Below is a small trained network, with its code and all its weights. Each question gives an input and a target symbol and asks what happens when units are switched off, that is, made to give their printed mean instead of their output.

import numpy as np


def w(rows, s, z=0):
    codes = np.array(rows[::2]) - 128.0
    scale = np.full(codes.shape[1], s)
    scale[-1] = z or s
    return codes * scale


def f(y):
    return np.maximum(y, 0)


def softmax(a):
    e = np.exp(a - a.max(-1, keepdims=True))
    return e / e.sum(-1, keepdims=True)


def log_softmax(a):
    a = a - a.max(-1, keepdims=True)
    return a - np.log(np.exp(a).sum(-1, keepdims=True))


def net(x, mask):
    ids = ['αβεθμω'.index(c) for c in x.split()]
    T = len(ids)
    res = E[ids] + P[:T]
    r = res
    for j in range(3):
        rows = slice(3 * j, 3 * j + 3)
        q, k, v = (r @ M[0][rows].T for M in (Q, K, V))
        z = softmax(np.where(np.tri(T) > 0, q @ k.T / 3**0.5, -1e9)) @ v
        o = O[0][rows]
        res = res + np.where(mask[j], z, o[:, -1]) @ o[:, :-1]
    y = f(res @ A[0][:, :-1].T + A[0][:, -1])
    res = res + np.where(mask[3:7], y, B[0][:, -1]) @ B[0][:, :-1]
    return log_softmax(res[-1] @ U[:, :-1].T + U[:, -1])


Q, K, V, O, A, B = {}, {}, {}, {}, {}, {}
E = w([
[163,200,219,129,161,144],'α',
[92,169,102,220,135,110],'β',
[69,125,254,152,184,151],'ε',
[111,135,193,37,206,113],'θ',
[170,56,167,201,212,99],'μ',
[139,89,199,136,73,7],'ω',
],0.017)
P = w([
[98,247,80,138,222,61],'0',
[82,118,164,111,85,152],'1',
[90,140,144,121,110,130],'2',
[95,125,150,108,108,119],'3',
[108,136,137,118,124,105],'4',
[106,101,148,115,100,108],'5',
[113,116,149,126,111,100],'6',
[113,119,142,122,111,97],'7',
[118,128,143,124,120,99],'8',
],0.015)
Q[0] = w([
[82,22,133,62,93,251],'head 1',
[164,122,156,1,82,109],'head 1',
[120,211,185,141,81,149],'head 1',
[148,102,193,90,227,118],'head 2',
[187,78,116,151,160,173],'head 2',
[64,148,205,160,124,121],'head 2',
[133,82,41,108,69,195],'head 3',
[149,124,43,95,55,241],'head 3',
[189,106,89,130,142,254],'head 3',
],0.009)
K[0] = w([
[116,153,203,166,37,207],'head 1',
[201,117,35,140,102,71],'head 1',
[106,64,120,172,106,65],'head 1',
[61,169,89,148,114,47],'head 2',
[63,126,130,115,54,162],'head 2',
[175,159,113,107,238,2],'head 2',
[165,142,50,17,44,185],'head 3',
[225,40,79,122,76,160],'head 3',
[158,51,158,89,29,230],'head 3',
],0.0092)
V[0] = w([
[216,104,128,138,196,98],'head 1',
[121,250,129,87,127,103],'head 1',
[86,121,88,79,151,81],'head 1',
[163,60,155,197,169,87],'head 2',
[129,145,90,75,74,101],'head 2',
[143,175,67,157,121,16],'head 2',
[62,106,77,103,170,65],'head 3',
[52,140,144,204,125,132],'head 3',
[59,115,255,134,77,68],'head 3',
],0.0089)
O[0] = w([
[127,36,196,132,75,217,143],'head 1',
[121,117,192,104,54,181,217],'head 1',
[79,53,97,63,98,126,150],'head 1',
[151,86,106,146,145,154,133],'head 2',
[127,154,134,155,80,128,98],'head 2',
[116,112,50,212,107,59,254],'head 2',
[255,156,112,94,71,195,194],'head 3',
[123,84,89,46,117,56,179],'head 3',
[49,140,90,95,104,174,151],'head 3',
],0.0088,0.014)
A[0] = w([
[95,163,71,217,146,171,35],'neuron 1',
[61,195,182,84,175,239,34],'neuron 2',
[132,48,147,165,57,71,2],'neuron 3',
[253,185,254,67,203,47,26],'neuron 4',
],0.005,0.0019)
B[0] = w([
[8,16,121,115,187,121,147],'neuron 1',
[208,123,249,44,209,129,157],'neuron 2',
[179,235,67,168,219,175,255],'neuron 3',
[43,203,167,96,145,254,208],'neuron 4',
],0.0067,0.0052)
U = w([
[149,161,157,65,74,157,160],'α',
[95,158,90,77,89,160,175],'β',
[81,123,206,98,114,82,206],'ε',
[111,106,131,2,103,120,105],'θ',
[151,93,139,82,145,156,95],'μ',
[173,154,139,55,81,68,3],'ω',
],0.0095,0.0027)

Each question gives the input, a string of symbols that net reads in full, and the target symbol t.
The units are the heads (3 rows each of Q, K, V and O) and the neurons (one row each of A and B). Each row of codes is followed by its name. A weight is (code - 128) times the scale printed after its matrix; where a second scale follows, it is the last column's (O, A, B and U).
mask holds one flag per unit, heads first, then neurons. A switched-off unit (its flag False) gives its mean, the last column of its rows in O or B, instead of its output. The means were averaged over made-up inputs and are rounded, as every weight is.
A unit's drop is (log p(t) with every unit on - log p(t) with that unit switched off) / (log p(t) with every unit on - log p(t) with every unit switched off).
The circuit of an input: a set's keep is (log p(t) with only the set's units on - log p(t) with every unit switched off) / (log p(t) with every unit on - log p(t) with every unit switched off). Starting from all 7 units, units are removed one at a time, each time the one whose removal leaves the highest keep (on an exact tie, the one counted first), for as long as the keep stays at least 0.8.
circuit, biggest first: the units of the circuit, biggest drop first
k most important neurons: the k neurons with the biggest drops, biggest first
which heads matter: for each layer, one digit per head in row order, 1 if its drop is at least 0.15 and else 0, layers parted by /
drop of u: that unit's drop, to one decimal
input ω μ β θ α α ε, target β: circuit, biggest first => [head 3; head 2]
input β ω α α μ α β α ε, target ω: which heads matter => 011
input μ ω α θ α β ω, target μ: which heads matter => 110
input μ θ β α ω α β α α, target μ: which heads matter => 110
input ω θ α β α α β ω, target β: which heads matter => 011
input ω θ α α θ ω α β ω, target β: circuit, biggest first => [head 3; neuron 3]
input μ θ β α ω α θ, target μ: circuit, biggest first => [head 2; head 3]
input ε θ α α α α α, target θ: 2 most important neurons => [neuron 3; neuron 2]
input ε α α μ, target θ: circuit, biggest first => [head 3; head 2]
input ε α α μ ε β, target θ: circuit, biggest first => [head 2; head 3]
input μ α θ, target μ: circuit, biggest first => [head 2; head 1]
input μ α β α α ε α α, target μ: circuit, biggest first => [head 2; head 1]
input θ α ω θ μ ω α μ ω, target α: circuit, biggest first => [head 3; head 2]
input β β β α β ε, target ω: circuit, biggest first => [head 3; head 1]
input β α α α β, target ω: circuit, biggest first => [head 3]
input ω α ω α β θ α, target β: circuit, biggest first => [head 2; head 3]
input α α α α ω θ, target ε: which heads matter => 001
input θ α β ε θ α μ, target α: which heads matter => 011
input α α ε α α α β, target ε: circuit, biggest first => [head 3; neuron 1]
input θ α ω α α β α β, target α: which heads matter => 111
input α β ε β, target ε: 2 most important neurons => [neuron 1; neuron 3]
input ω β α β μ, target β: most important neuron => [neuron 2]
input ω θ β θ, target β: most important neuron => [neuron 2]
input ε θ α θ β, target θ: drop of head 3 => 0.4
input β β θ, target ω: drop of head 1 => 0.1
input θ α β α α θ θ β, target α: drop of head 1 => 0.1
input θ α α α β α α α ω, target α: drop of head 3 => 0.5
